Below are the code and all the weights of a small trained network. Each question names an input and a target symbol and asks about switching units off, where a switched-off unit gives its printed mean instead of its output.

import numpy as np


def w(rows, s, z=0):
    codes = np.array(rows[::2]) - 128.0
    scale = np.full(codes.shape[1], s)
    scale[-1] = z or s
    return codes * scale


def f(y):
    return np.maximum(y, 0)


def softmax(a):
    e = np.exp(a - a.max(-1, keepdims=True))
    return e / e.sum(-1, keepdims=True)


def log_softmax(a):
    a = a - a.max(-1, keepdims=True)
    return a - np.log(np.exp(a).sum(-1, keepdims=True))


def net(x, mask):
    ids = ['γδζηθμξφ'.index(c) for c in x.split()]
    T = len(ids)
    res = E[ids] + P[:T]
    q, k, v = (res @ M[0].T for M in (Q, K, V))
    z = softmax(np.where(np.tri(T) > 0, q @ k.T / 3**0.5, -1e9)) @ v
    res = res + np.where(mask[0], z, O[0][:, -1]) @ O[0][:, :-1]
    y = f(res @ A[0][:, :-1].T + A[0][:, -1])
    res = res + np.where(mask[1:13], y, B[0][:, -1]) @ B[0][:, :-1]
    return log_softmax(res[-1] @ U[:, :-1].T + U[:, -1])


Q, K, V, O, A, B = {}, {}, {}, {}, {}, {}
E = w([
[99,145,147,92,204],'γ',
[158,141,105,152,41],'δ',
[97,252,46,150,186],'ζ',
[36,179,92,152,99],'η',
[152,192,93,98,90],'θ',
[105,85,105,130,106],'μ',
[98,84,106,124,109],'ξ',
[90,92,116,121,76],'φ',
],0.018)
P = w([
[128,49,4,1,48],'0',
[52,94,85,74,81],'1',
[63,104,133,119,94],'2',
[81,112,158,140,107],'3',
[94,115,175,156,118],'4',
[108,123,187,168,118],'5',
[119,125,197,179,122],'6',
[132,122,200,186,127],'7',
[135,138,214,201,120],'8',
[135,151,221,204,113],'9',
],0.0067)
Q[0] = w([
[160,248,3,192,71],'head 0',
[90,77,219,124,39],'head 0',
[155,207,183,67,154],'head 0',
],0.0053)
K[0] = w([
[144,207,136,213,95],'head 0',
[125,2,109,162,70],'head 0',
[155,150,130,21,213],'head 0',
],0.0055)
V[0] = w([
[122,94,193,84,138],'head 0',
[88,68,2,147,21],'head 0',
[126,174,105,131,79],'head 0',
],0.0081)
O[0] = w([
[159,150,245,165,73,73],'head 0',
[103,71,21,159,93,253],'head 0',
[125,85,133,103,54,176],'head 0',
],0.011,0.0047)
A[0] = w([
[196,171,126,108,87,253],'neuron 0',
[140,80,45,171,104,155],'neuron 1',
[149,120,149,149,73,54],'neuron 2',
[124,91,81,159,122,87],'neuron 3',
[114,57,177,92,100,185],'neuron 4',
[73,182,209,126,122,181],'neuron 5',
[175,94,127,124,123,101],'neuron 6',
[156,110,131,183,102,90],'neuron 7',
[110,56,114,78,158,183],'neuron 8',
[169,69,157,169,73,203],'neuron 9',
[63,92,126,131,99,185],'neuron 10',
[250,141,231,175,168,35],'neuron 11',
],0.013,0.0071)
B[0] = w([
[154,148,82,61,106,146],'neuron 0',
[118,186,190,113,131,249],'neuron 1',
[92,153,177,134,144,132],'neuron 2',
[140,155,158,152,161,189],'neuron 3',
[143,100,91,107,175,160],'neuron 4',
[90,110,124,174,131,169],'neuron 5',
[122,89,104,111,95,131],'neuron 6',
[89,157,148,99,172,139],'neuron 7',
[140,48,83,125,132,185],'neuron 8',
[108,101,144,57,179,166],'neuron 9',
[125,114,114,114,83,213],'neuron 10',
[248,211,155,93,45,141],'neuron 11',
],0.013,0.017)
U = w([
[82,122,102,196,25,136],'γ',
[141,1,23,82,115,167],'δ',
[45,62,200,190,252,126],'ζ',
[146,116,236,179,201,254],'η',
[180,186,231,82,122,59],'θ',
[229,119,37,89,34,151],'μ',
[115,193,39,132,206,29],'ξ',
[160,122,112,135,114,62],'φ',
],0.0087,0.0053)

Each question gives the input, a string of symbols that net reads in full, and the target symbol t.
The units are the heads (3 rows each of Q, K, V and O) and the neurons (one row each of A and B). Each row of codes is followed by its name. A weight is (code - 128) times the scale printed after its matrix; where a second scale follows, it is the last column's (O, A, B and U).
mask holds one flag per unit, heads first, then neurons. A switched-off unit (its flag False) gives its mean, the last column of its rows in O or B, instead of its output. The means were averaged over made-up inputs and are rounded, as every weight is.
A unit's drop is (log p(t) with every unit on - log p(t) with that unit switched off) / (log p(t) with every unit on - log p(t) with every unit switched off).
The circuit of an input: a set's keep is (log p(t) with only the set's units on - log p(t) with every unit switched off) / (log p(t) with every unit on - log p(t) with every unit switched off). Starting from the 12 units with the biggest drops (on a tie, the unit counted first), units are removed one at a time, each time the one whose removal leaves the highest keep (on an exact tie, the one counted first), for as long as the keep stays at least 0.8.
circuit, biggest first: the units of the circuit, biggest drop first
unit that matters most: the unit with the biggest drop
k most important neurons: the k neurons with the biggest drops, biggest first
drop of u: that unit's drop, to one decimal
input γ φ ζ ζ μ φ φ γ η μ, target ζ: circuit, biggest first	[neuron 9; neuron 11; neuron 0]
input ζ ξ ξ ζ δ η μ γ, target δ: unit that matters most	neuron 1
input γ ζ γ μ γ φ ξ φ, target ζ: circuit, biggest first	[neuron 9; neuron 11]
input γ γ γ, target η: 3 most important neurons	[neuron 11; neuron 5; neuron 10]
input φ γ ξ ξ η ξ η γ φ, target ζ: 2 most important neurons	[neuron 9; neuron 1]
input θ δ γ η ζ γ ζ γ ζ φ, target δ: 2 most important neurons	[neuron 4; neuron 10]
input γ θ γ η ζ γ γ ζ φ, target δ: 3 most important neurons	[neuron 1; neuron 3; neuron 4]
input ζ μ ξ η ζ γ, target δ: 2 most important neurons	[neuron 1; neuron 3]
input μ μ δ ξ γ μ ξ, target ζ: 2 most important neurons	[neuron 1; neuron 3]
input μ φ μ, target ζ: 2 most important neurons	[neuron 1; neuron 3]
input ζ γ θ γ γ μ γ θ μ γ, target θ: drop of neuron 11	2.2
input μ ζ φ δ, target θ: drop of neuron 1	1.0
input φ η ξ γ μ γ γ ξ, target ζ: drop of neuron 9	0.4
input ζ φ γ ζ θ γ γ γ, target θ: drop of head 0	3.8
input γ γ θ ζ μ θ η ζ δ, target θ: most important neuron	[neuron 8]
